Here is a tiny trained network, its code and every weight. The questions are about switching its units off for an input and a class, where a switched-off unit gives its printed mean instead of its output.

import numpy as np


def w(rows, s, z=0):
    codes = np.array(rows[::2]) - 128.0
    scale = np.full(codes.shape[1], s)
    scale[-1] = z or s
    return codes * scale


def norm(h):
    return h / np.sqrt((h * h).mean(-1, keepdims=True) + 1e-5)


def f(y):
    return np.maximum(y, 0)


def log_softmax(a):
    a = a - a.max(-1, keepdims=True)
    return a - np.log(np.exp(a).sum(-1, keepdims=True))


def net(x, mask):
    res = np.array(x, float).reshape(1, 3) / 4 @ E
    u = 0
    for l in range(4):
        y = f(norm(res) @ A[l][:, :-1].T + A[l][:, -1])
        res = res + np.where(mask[u : u + 4], y, B[l][:, -1]) @ B[l][:, :-1]
        u += 4
    return log_softmax(norm(res)[-1] @ U[:, :-1].T + U[:, -1])


A, B = {}, {}
E = w([
[137,155,66,162,77,1,156,128],'x0',
[88,171,59,97,183,116,138,208],'x1',
[175,6,114,146,81,144,73,80],'x2',
],0.0091)
A[0] = w([
[68,202,172,142,122,111,207,120,83],'0.n1',
[165,118,60,166,72,4,155,140,1],'0.n2',
[65,154,116,20,222,112,96,183,56],'0.n3',
[178,113,91,151,86,64,123,133,85],'0.n4',
],0.011,0.0049)
B[0] = w([
[176,146,247,52,190,120,86,123,214],'0.n1',
[146,205,74,196,89,65,102,89,254],'0.n2',
[105,159,66,91,148,203,156,178,245],'0.n3',
[158,162,92,81,150,119,62,64,207],'0.n4',
],0.012,0.0086)
A[1] = w([
[74,191,19,110,159,252,155,182,2],'1.n1',
[78,195,85,53,185,73,114,215,94],'1.n2',
[154,49,79,235,82,2,118,186,20],'1.n3',
[59,161,13,109,213,251,143,242,80],'1.n4',
],0.0072,0.0042)
B[1] = w([
[69,59,55,72,233,186,225,204,214],'1.n1',
[92,25,73,84,30,177,179,180,214],'1.n2',
[30,254,32,174,94,102,157,159,153],'1.n3',
[79,84,54,194,156,233,154,216,255],'1.n4',
],0.0091,0.0088)
A[2] = w([
[93,49,128,133,149,108,113,70,2],'2.n1',
[162,17,121,150,127,165,30,89,142],'2.n2',
[117,170,167,66,224,61,192,127,94],'2.n3',
[85,122,111,203,2,23,228,127,90],'2.n4',
],0.0078,0.0053)
B[2] = w([
[74,88,99,144,115,138,165,181,142],'2.n1',
[124,100,150,187,48,141,135,183,253],'2.n2',
[147,64,163,124,190,139,76,133,170],'2.n3',
[203,176,129,121,138,77,9,84,193],'2.n4',
],0.014,0.0053)
A[3] = w([
[73,174,75,137,84,56,62,2,59],'3.n1',
[173,231,179,61,209,93,175,110,252],'3.n2',
[148,17,145,134,62,118,161,188,115],'3.n3',
[185,194,3,118,138,75,28,42,190],'3.n4',
],0.0098,0.0042)
B[3] = w([
[163,166,51,143,160,129,202,188,205],'3.n1',
[79,155,132,98,77,132,18,16,180],'3.n2',
[47,85,179,216,84,185,221,5,184],'3.n3',
[167,177,57,213,51,1,248,197,251],'3.n4',
],0.01,0.014)
U = w([
[195,207,43,186,41,24,211,106,246],'0',
[185,196,235,29,187,168,66,38,161],'1',
[134,26,203,201,10,203,216,93,96],'2',
[55,59,22,26,212,222,235,239,179],'3',
[33,71,96,18,48,50,57,218,1],'4',
],0.013,0.0082)

Each question gives the input, the list of numbers given to net, and the class t.
The units are the neurons (one row each of A and B). Each row of codes is followed by its name. A weight is (code - 128) times the scale printed after its matrix; where a second scale follows, it is the last column's (A, B and U).
mask holds one flag per neuron, layer by layer. A switched-off neuron (its flag False) gives its mean, the last column of its row in B, instead of its output. The means were averaged over made-up inputs and are rounded, as every weight is.
A unit's drop is (log p(t) with every unit on - log p(t) with that unit switched off) / (log p(t) with every unit on - log p(t) with every unit switched off).
unit that matters most: the unit with the biggest drop
top k neurons: the k neurons with the biggest drops, biggest first
top k neurons in layer l: the k neurons of layer l with the biggest drops, biggest first
drop of u: that unit's drop, to one decimal
input [-2,-3,-2], class 1: top 3 neurons => 1.n2, 1.n4, 0.n3
input [-2,-3,8], class 2: unit that matters most => 0.n2
input [-2,-5,-2], class 2: top 2 neurons => 0.n2, 0.n3
input [-1,-5,0], class 2: top 2 neurons => 0.n2, 0.n3
input [-7,-4,-4], class 1: top 2 neurons => 0.n3, 1.n2
input [5,3,-8], class 3: top 2 neurons => 0.n3, 1.n2
input [0,2,-3], class 3: drop of 0.n3 => 0.5
input [3,-3,-6], class 1: drop of 0.n1 => 0.8
input [0,-8,1], class 2: drop of 0.n2 => 2.5
input [-1,-6,4], class 2: drop of 3.n3 => 0.0
input [6,-3,-8], class 1: top 2 neurons in layer 2 => 2.n3, 2.n4
